Below is a small trained network, with its code and all its weights. Each question gives an input and a class and asks what happens when units are switched off, that is, made to give their printed mean instead of their output.

import numpy as np


def w(rows, s, z=0):
    codes = np.array(rows[::2]) - 128.0
    scale = np.full(codes.shape[1], s)
    scale[-1] = z or s
    return codes * scale


def f(y):
    return np.maximum(y, 0)


def log_softmax(a):
    a = a - a.max(-1, keepdims=True)
    return a - np.log(np.exp(a).sum(-1, keepdims=True))


def net(x, mask):
    res = np.array(x, float).reshape(1, 8) / 4 @ E
    y = f(res @ A[0][:, :-1].T + A[0][:, -1])
    res = res + np.where(mask, y, B[0][:, -1]) @ B[0][:, :-1]
    return log_softmax(res[-1] @ U[:, :-1].T + U[:, -1])


A, B = {}, {}
E = w([
[121,122,126,127,128,130],'x0',
[123,131,124,121,125,134],'x1',
[152,2,7,27,108,7],'x2',
[127,124,134,125,134,127],'x3',
[125,129,129,129,127,129],'x4',
[240,35,17,241,177,231],'x5',
[37,226,21,221,244,61],'x6',
[225,235,84,2,212,168],'x7',
],0.0045)
A[0] = w([
[66,176,63,163,213,66,139],'N0',
[144,231,139,8,154,115,117],'N1',
[66,124,43,164,206,26,127],'N2',
[143,39,17,65,126,30,57],'N3',
[124,66,24,67,122,8,83],'N4',
[91,218,55,144,228,104,71],'N5',
[72,228,218,203,156,229,89],'N6',
[28,150,85,217,189,74,92],'N7',
[223,217,75,9,206,187,87],'N8',
[65,211,214,83,131,99,81],'N9',
[74,201,111,183,204,133,68],'N10',
[204,46,40,233,140,210,48],'N11',
[225,52,211,19,38,222,75],'N12',
[224,233,66,3,205,160,63],'N13',
[111,59,23,56,144,18,79],'N14',
[98,211,184,55,169,56,71],'N15',
[110,52,32,49,140,7,70],'N16',
[193,57,43,159,142,132,117],'N17',
[221,104,19,205,213,210,58],'N18',
[223,79,226,42,37,238,109],'N19',
[71,154,80,193,217,89,7],'N20',
[19,85,224,172,76,14,190],'N21',
[70,127,144,56,120,27,134],'N22',
[83,178,161,30,125,48,66],'N23',
[225,76,40,197,170,212,39],'N24',
[119,209,50,122,233,86,77],'N25',
[75,231,225,208,166,233,82],'N26',
[52,166,207,72,87,28,40],'N27',
],0.0048,0.0016)
B[0] = w([
[141,62,180,69,32,56,227],'N0',
[24,28,11,243,92,204,223],'N1',
[175,67,213,55,20,64,234],'N2',
[238,247,192,117,200,243,232],'N3',
[232,241,217,103,161,240,232],'N4',
[128,54,194,49,32,31,221],'N5',
[242,239,214,82,197,239,248],'N6',
[142,50,200,71,22,54,224],'N7',
[121,23,74,227,16,183,247],'N8',
[44,142,39,206,227,119,218],'N9',
[171,114,218,49,67,63,201],'N10',
[17,103,39,189,244,57,237],'N11',
[50,42,213,18,118,10,228],'N12',
[105,23,66,224,16,187,248],'N13',
[246,243,219,76,156,236,233],'N14',
[25,133,17,224,225,114,212],'N15',
[243,244,211,107,177,246,235],'N16',
[84,172,51,188,222,137,210],'N17',
[23,126,26,209,234,58,247],'N18',
[75,49,216,16,136,7,232],'N19',
[110,59,182,63,52,37,196],'N20',
[54,66,7,251,103,199,250],'N21',
[71,186,52,207,227,183,208],'N22',
[25,149,43,196,236,99,208],'N23',
[22,112,55,158,224,39,229],'N24',
[139,61,211,46,31,38,221],'N25',
[253,249,221,76,209,250,253],'N26',
[22,129,23,217,227,80,218],'N27',
],0.0047,0.0044)
U = w([
[18,119,11,199,242,89,34],'0',
[238,235,229,33,228,236,74],'1',
[89,14,228,4,12,3,58],'2',
[90,36,65,221,35,201,252],'3',
],0.0049,0.0037)

Each question gives the input, the list of numbers given to net, and the class t.
The units are the neurons (one row each of A and B). Each row of codes is followed by its name. A weight is (code - 128) times the scale printed after its matrix; where a second scale follows, it is the last column's (A, B and U).
mask holds one flag per neuron, in row order. A switched-off neuron (its flag False) gives its mean, the last column of its row in B, instead of its output. The means were averaged over made-up inputs and are rounded, as every weight is.
A unit's drop is (log p(t) with every unit on - log p(t) with that unit switched off) / (log p(t) with every unit on - log p(t) with every unit switched off).
The circuit of an input: a set's keep is (log p(t) with only the set's units on - log p(t) with every unit switched off) / (log p(t) with every unit on - log p(t) with every unit switched off). Starting from the 12 units with the biggest drops (on a tie, the unit counted first), units are removed one at a time, each time the one whose removal leaves the highest keep (on an exact tie, the one counted first), for as long as the keep stays at least 0.8.
units of the circuit, in order: the units of the circuit, biggest drop first
unit that matters most: the unit with the biggest drop
k most important neurons: the k neurons with the biggest drops, biggest first
drop when u is switched off: that unit's drop, to one decimal
input [1,-3,-5,6,-8,6,4,7], class 3: 2 most important neurons => (N8; N13)
input [-4,0,7,2,-1,-5,2,8], class 3: units of the circuit, in order => (N13; N8)
input [2,-2,-8,7,6,6,5,-3], class 1: units of the circuit, in order => (N26)
input [6,-2,-4,3,5,7,-8,4], class 2: 2 most important neurons => (N19; N12)
input [7,6,2,-1,1,-5,0,6], class 3: units of the circuit, in order => (N13; N1)
input [-3,4,4,0,-2,1,7,8], class 3: 3 most important neurons => (N13; N8; N1)
input [-3,7,-7,2,5,-8,-4,-3], class 0: units of the circuit, in order => (N27; N9)
input [4,3,8,-5,-6,-7,-8,4], class 1: units of the circuit, in order => (N16; N3)
input [-1,5,8,-8,-3,-7,-4,6], class 1: 4 most important neurons => (N16; N14; N4; N3)
input [6,-8,-6,4,-4,5,3,8], class 3: units of the circuit, in order => (N8; N13)
input [-7,3,-2,-8,7,-3,-6,5], class 2: 3 most important neurons => (N19; N12; N21)
input [3,-3,-7,-4,-7,3,6,-5], class 1: 2 most important neurons => (N26; N6)
input [-6,-2,3,5,-8,0,-6,6], class 2: 3 most important neurons => (N12; N19; N21)
input [0,-8,0,7,-3,-1,-7,6], class 2: units of the circuit, in order => (N12)
input [-6,-6,2,4,4,-4,3,6], class 3: units of the circuit, in order => (N13; N8; N1)
input [5,-1,3,-5,1,-1,0,7], class 3: units of the circuit, in order => (N13; N8)
input [-1,0,5,3,5,-4,-1,4], class 1: 2 most important neurons => (N16; N14)
input [8,0,-8,-2,-1,4,5,1], class 1: 2 most important neurons => (N26; N6)
input [8,2,-4,0,-8,-4,-6,4], class 2: 2 most important neurons => (N19; N12)
input [-1,0,7,-8,-7,7,-5,-7], class 0: unit that matters most => N11
input [7,5,-1,-8,5,-5,0,-5], class 0: drop when N27 is switched off => 0.2
